Below are the code and all the weights of a small trained network. Each question names an input and a class and asks about switching units off, where a switched-off unit gives its printed mean instead of its output.

import numpy as np


def w(rows, s, z=0):
    codes = np.array(rows[::2]) - 128.0
    scale = np.full(codes.shape[1], s)
    scale[-1] = z or s
    return codes * scale


def f(y):
    return np.maximum(y, 0)


def log_softmax(a):
    a = a - a.max(-1, keepdims=True)
    return a - np.log(np.exp(a).sum(-1, keepdims=True))


def net(x, mask):
    res = np.array(x, float).reshape(1, 7) / 4 @ E
    y = f(res @ A[0][:, :-1].T + A[0][:, -1])
    res = res + np.where(mask, y, B[0][:, -1]) @ B[0][:, :-1]
    return log_softmax(res[-1] @ U[:, :-1].T + U[:, -1])


A, B = {}, {}
E = w([
[194,149,109,231,214],'x0',
[49,61,2,169,160],'x1',
[148,70,126,212,67],'x2',
[98,243,70,91,191],'x3',
[134,222,68,133,11],'x4',
[30,164,139,187,54],'x5',
[243,141,27,108,71],'x6',
],0.0065)
A[0] = w([
[131,100,174,158,101,157],'n1',
[53,195,115,31,165,233],'n2',
[75,71,95,97,21,139],'n3',
[29,139,84,129,162,105],'n4',
[149,76,143,134,80,121],'n5',
[147,135,130,59,43,194],'n6',
[119,113,164,134,178,119],'n7',
[133,134,185,163,104,87],'n8',
[129,163,167,132,189,161],'n9',
[168,104,93,126,121,91],'n10',
[124,104,136,206,142,180],'n11',
[112,206,106,77,174,253],'n12',
[101,102,182,145,68,140],'n13',
[139,181,71,67,104,178],'n14',
[96,194,63,84,98,171],'n15',
[131,126,88,79,157,222],'n16',
[165,192,181,130,179,210],'n17',
[100,139,93,143,221,87],'n18',
[138,185,134,77,110,188],'n19',
[245,180,160,112,87,242],'n20',
[78,146,164,134,202,223],'n21',
[125,100,122,198,181,135],'n22',
[50,175,72,142,124,221],'n23',
[64,96,198,173,102,127],'n24',
[174,86,103,59,161,103],'n25',
[206,136,64,125,135,236],'n26',
[158,185,173,80,191,160],'n27',
[81,146,211,154,71,178],'n28',
[136,56,14,109,120,167],'n29',
[151,50,180,93,76,82],'n30',
],0.011,0.0036)
B[0] = w([
[79,138,184,200,121,175],'n1',
[149,178,129,71,166,245],'n2',
[175,138,33,156,89,229],'n3',
[114,123,78,69,137,202],'n4',
[157,107,161,212,108,178],'n5',
[137,144,123,77,157,221],'n6',
[103,148,186,167,125,170],'n7',
[59,126,157,155,126,159],'n8',
[93,165,227,131,159,178],'n9',
[154,62,146,126,91,165],'n10',
[56,111,125,167,220,188],'n11',
[174,206,96,65,139,225],'n12',
[32,171,92,191,72,190],'n13',
[177,175,52,91,167,217],'n14',
[162,167,74,94,188,221],'n15',
[215,141,107,76,125,191],'n16',
[73,176,199,99,132,199],'n17',
[136,105,176,91,133,184],'n18',
[104,171,150,45,158,198],'n19',
[139,138,254,102,90,255],'n20',
[101,148,188,86,132,207],'n21',
[76,95,176,148,219,188],'n22',
[126,181,77,90,165,220],'n23',
[71,205,110,185,128,204],'n24',
[154,110,183,134,61,185],'n25',
[173,87,164,88,97,230],'n26',
[127,165,213,146,148,202],'n27',
[67,216,143,159,122,208],'n28',
[174,29,107,161,145,228],'n29',
[146,122,195,185,74,190],'n30',
],0.0065,0.0097)
U = w([
[45,170,95,242,34,37],'0',
[178,1,130,181,77,119],'1',
[133,161,143,110,117,234],'2',
[8,54,131,162,245,150],'3',
[60,130,127,77,169,182],'4',
[129,124,27,103,123,6],'5',
],0.0091,0.0027)

Each question gives the input, the list of numbers given to net, and the class t.
The units are the neurons (one row each of A and B). Each row of codes is followed by its name. A weight is (code - 128) times the scale printed after its matrix; where a second scale follows, it is the last column's (A, B and U).
mask holds one flag per neuron, in row order. A switched-off neuron (its flag False) gives its mean, the last column of its row in B, instead of its output. The means were averaged over made-up inputs and are rounded, as every weight is.
A unit's drop is (log p(t) with every unit on - log p(t) with that unit switched off) / (log p(t) with every unit on - log p(t) with every unit switched off).
The circuit of an input: a set's keep is (log p(t) with only the set's units on - log p(t) with every unit switched off) / (log p(t) with every unit on - log p(t) with every unit switched off). Starting from the 12 units with the biggest drops (on a tie, the unit counted first), units are removed one at a time, each time the one whose removal leaves the highest keep (on an exact tie, the one counted first), for as long as the keep stays at least 0.8.
units of the circuit, in order: the units of the circuit, biggest drop first
unit that matters most: the unit with the biggest drop
k most important neurons: the k neurons with the biggest drops, biggest first
drop when u is switched off: that unit's drop, to one decimal
input [8,5,2,5,5,-7,8], class 1: units of the circuit, in order	[n29, n26]
input [2,3,6,4,-6,3,6], class 3: units of the circuit, in order	[n22, n11]
input [8,2,1,1,-3,-4,4], class 1: unit that matters most	n26
input [-7,2,-7,-2,-4,8,-4], class 0: 2 most important neurons	[n24, n13]
input [-2,0,-7,2,7,-3,2], class 5: units of the circuit, in order	[n14, n15]
input [-6,7,6,5,6,5,-8], class 5: units of the circuit, in order	[n4, n23, n3]
input [-7,1,-7,-5,3,4,-2], class 0: units of the circuit, in order	[n13, n3]
input [5,-1,7,8,-8,-6,5], class 1: 2 most important neurons	[n26, n25]
input [4,-1,6,-4,-2,0,-2], class 3: 3 most important neurons	[n11, n22, n3]
input [8,1,3,-2,-4,6,4], class 3: 2 most important neurons	[n11, n22]
input [-7,5,-6,-6,-8,7,-7], class 0: 2 most important neurons	[n24, n13]
input [2,-2,6,8,2,8,-1], class 5: drop when n3 is switched off	-0.2
input [7,-7,8,-8,-3,0,-3], class 0: drop when n13 is switched off	0.1
input [-7,4,3,-4,0,-3,7], class 1: drop when n20 is switched off	0.0
input [3,8,4,-7,0,6,8], class 1: unit that matters most	n29
input [-3,0,-7,-1,2,5,-1], class 5: drop when n29 is switched off	-0.1
